Below are the code and all the weights of a small trained network. Each question names an input and a class and asks about switching units off, where a switched-off unit gives its printed mean instead of its output.

import numpy as np


def w(rows, s, z=0):
    codes = np.array(rows[::2]) - 128.0
    scale = np.full(codes.shape[1], s)
    scale[-1] = z or s
    return codes * scale


def norm(h):
    return h / np.sqrt((h * h).mean(-1, keepdims=True) + 1e-5)


def f(y):
    return y / 2 * (1 + np.tanh(0.7978845608 * (y + 0.044715 * y**3)))


def log_softmax(a):
    a = a - a.max(-1, keepdims=True)
    return a - np.log(np.exp(a).sum(-1, keepdims=True))


def net(x, mask):
    res = np.array(x, float).reshape(1, 6) / 4 @ E
    u = 0
    for l in range(3):
        y = f(norm(res) @ A[l][:, :-1].T + A[l][:, -1])
        res = res + np.where(mask[u : u + 12], y, B[l][:, -1]) @ B[l][:, :-1]
        u += 12
    return log_softmax(norm(res)[-1] @ U[:, :-1].T + U[:, -1])


A, B = {}, {}
E = w([
[134,3,251,187],'x0',
[133,128,126,129],'x1',
[131,130,128,131],'x2',
[196,96,59,219],'x3',
[129,126,126,130],'x4',
[39,220,165,254],'x5',
],0.0028)
A[0] = w([
[98,71,132,147,99],'L0N0',
[96,15,180,166,87],'L0N1',
[76,5,153,172,81],'L0N2',
[155,144,140,137,51],'L0N3',
[219,35,108,6,155],'L0N4',
[136,184,163,204,59],'L0N5',
[134,129,105,115,25],'L0N6',
[127,123,124,131,85],'L0N7',
[120,141,82,110,10],'L0N8',
[71,203,2,98,57],'L0N9',
[130,122,116,124,2],'L0N10',
[187,106,118,61,84],'L0N11',
],0.0035,0.003)
B[0] = w([
[168,152,147,106,118],'L0N0',
[211,168,183,108,149],'L0N1',
[209,174,171,101,140],'L0N2',
[110,122,124,72,89],'L0N3',
[16,114,95,220,252],'L0N4',
[64,44,81,84,105],'L0N5',
[129,135,140,70,82],'L0N6',
[123,132,131,92,104],'L0N7',
[136,150,155,52,81],'L0N8',
[190,184,224,133,146],'L0N9',
[113,152,122,4,73],'L0N10',
[58,129,101,136,135],'L0N11',
],0.0032,0.0024)
A[1] = w([
[229,62,91,7,46],'L1N0',
[66,197,27,82,207],'L1N1',
[175,116,105,158,54],'L1N2',
[132,183,47,124,24],'L1N3',
[138,168,99,126,47],'L1N4',
[126,127,126,130,126],'L1N5',
[146,143,132,138,91],'L1N6',
[135,134,132,129,123],'L1N7',
[177,99,109,81,4],'L1N8',
[184,89,103,71,20],'L1N9',
[231,62,99,1,35],'L1N10',
[121,93,139,154,20],'L1N11',
],0.0041,0.0032)
B[1] = w([
[4,99,88,169,117],'L1N0',
[197,71,192,139,250],'L1N1',
[110,145,136,141,105],'L1N2',
[143,135,169,76,113],'L1N3',
[124,145,148,116,95],'L1N4',
[127,128,129,127,128],'L1N5',
[114,149,135,126,108],'L1N6',
[126,134,130,130,124],'L1N7',
[45,171,105,116,80],'L1N8',
[65,147,111,132,88],'L1N9',
[10,115,92,183,112],'L1N10',
[122,179,123,86,90],'L1N11',
],0.004,0.0026)
A[2] = w([
[152,91,93,83,86],'L2N0',
[20,145,240,27,133],'L2N1',
[134,120,153,191,201],'L2N2',
[171,76,94,196,108],'L2N3',
[80,208,33,95,53],'L2N4',
[156,250,12,67,135],'L2N5',
[209,62,192,125,159],'L2N6',
[102,244,192,246,165],'L2N7',
[45,171,77,106,6],'L2N8',
[14,151,233,30,134],'L2N9',
[130,2,48,24,184],'L2N10',
[140,241,16,80,135],'L2N11',
],0.0044,0.0021)
B[2] = w([
[93,151,155,171,129],'L2N0',
[217,155,27,206,173],'L2N1',
[109,151,109,56,222],'L2N2',
[119,227,106,110,213],'L2N3',
[136,18,218,223,98],'L2N4',
[131,89,218,117,168],'L2N5',
[125,188,164,77,248],'L2N6',
[52,43,86,31,239],'L2N7',
[139,30,152,216,73],'L2N8',
[213,139,22,212,168],'L2N9',
[43,188,172,135,252],'L2N10',
[139,46,253,143,154],'L2N11',
],0.0047,0.0023)
U = w([
[164,95,249,111,117],'0',
[5,95,86,138,105],'1',
[134,164,111,93,254],'2',
[204,153,50,178,23],'3',
],0.011,0.0032)

Each question gives the input, the list of numbers given to net, and the class t.
The units are the neurons (one row each of A and B). Each row of codes is followed by its name. A weight is (code - 128) times the scale printed after its matrix; where a second scale follows, it is the last column's (A, B and U).
mask holds one flag per neuron, layer by layer. A switched-off neuron (its flag False) gives its mean, the last column of its row in B, instead of its output. The means were averaged over made-up inputs and are rounded, as every weight is.
A unit's drop is (log p(t) with every unit on - log p(t) with that unit switched off) / (log p(t) with every unit on - log p(t) with every unit switched off).
The circuit of an input: a set's keep is (log p(t) with only the set's units on - log p(t) with every unit switched off) / (log p(t) with every unit on - log p(t) with every unit switched off). Starting from the 12 units with the biggest drops (on a tie, the unit counted first), units are removed one at a time, each time the one whose removal leaves the highest keep (on an exact tie, the one counted first), for as long as the keep stays at least 0.8.
units of the circuit, in order: the units of the circuit, biggest drop first
unit that matters most: the unit with the biggest drop
top k neurons: the k neurons with the biggest drops, biggest first
top k neurons in layer l: the k neurons of layer l with the biggest drops, biggest first
drop when u is switched off: that unit's drop, to one decimal
input [-4,4,7,-6,1,-8], class 1: unit that matters most	L2N10
input [-3,7,1,-6,3,-5], class 3: units of the circuit, in order	(L2N1, L2N9, L1N10)
input [-1,8,-3,-8,7,-5], class 3: units of the circuit, in order	(L2N1, L2N9)
input [-2,1,2,6,-5,-7], class 1: units of the circuit, in order	(L2N10, L1N0, L1N10)
input [4,-2,-5,-3,-7,-2], class 2: units of the circuit, in order	(L1N1, L2N11, L2N1, L2N9)
input [5,-1,7,2,6,2], class 2: top 2 neurons in layer 2	(L2N11, L2N6)
input [0,-5,-7,2,-3,-3], class 1: top 2 neurons in layer 0	(L0N9, L0N11)
input [-3,3,-5,-8,3,-6], class 3: top 3 neurons	(L2N1, L2N9, L2N7)
input [-3,-5,1,-7,-5,5], class 3: top 2 neurons	(L2N9, L2N1)
input [-7,7,2,6,1,-6], class 0: top 2 neurons in layer 2	(L2N11, L2N5)
input [-8,-2,-7,8,0,4], class 0: top 3 neurons	(L2N11, L2N5, L0N4)
input [-2,-6,-6,2,2,1], class 0: top 2 neurons in layer 0	(L0N4, L0N9)
input [4,8,-4,-2,-8,3], class 2: top 2 neurons	(L1N1, L2N11)
input [-7,5,-1,8,-8,-8], class 1: top 3 neurons	(L1N0, L1N10, L2N10)
input [-7,-6,-1,-5,-7,7], class 0: unit that matters most	L2N11
input [-5,-2,-4,-3,-2,-8], class 1: top 2 neurons	(L1N0, L1N10)
input [1,-3,3,-7,3,-3], class 3: drop when L2N1 is switched off	0.1
input [7,1,-1,-8,5,5], class 3: drop when L2N10 is switched off	0.3
input [-4,-5,6,-5,1,3], class 3: drop when L2N1 is switched off	0.8
input [2,-7,0,3,-6,3], class 2: unit that matters most	L0N4
input [-3,-8,-1,-1,-4,-5], class 1: drop when L2N10 is switched off	0.3
input [-1,6,8,-6,5,5], class 3: top 2 neurons in layer 0	(L0N4, L0N5)
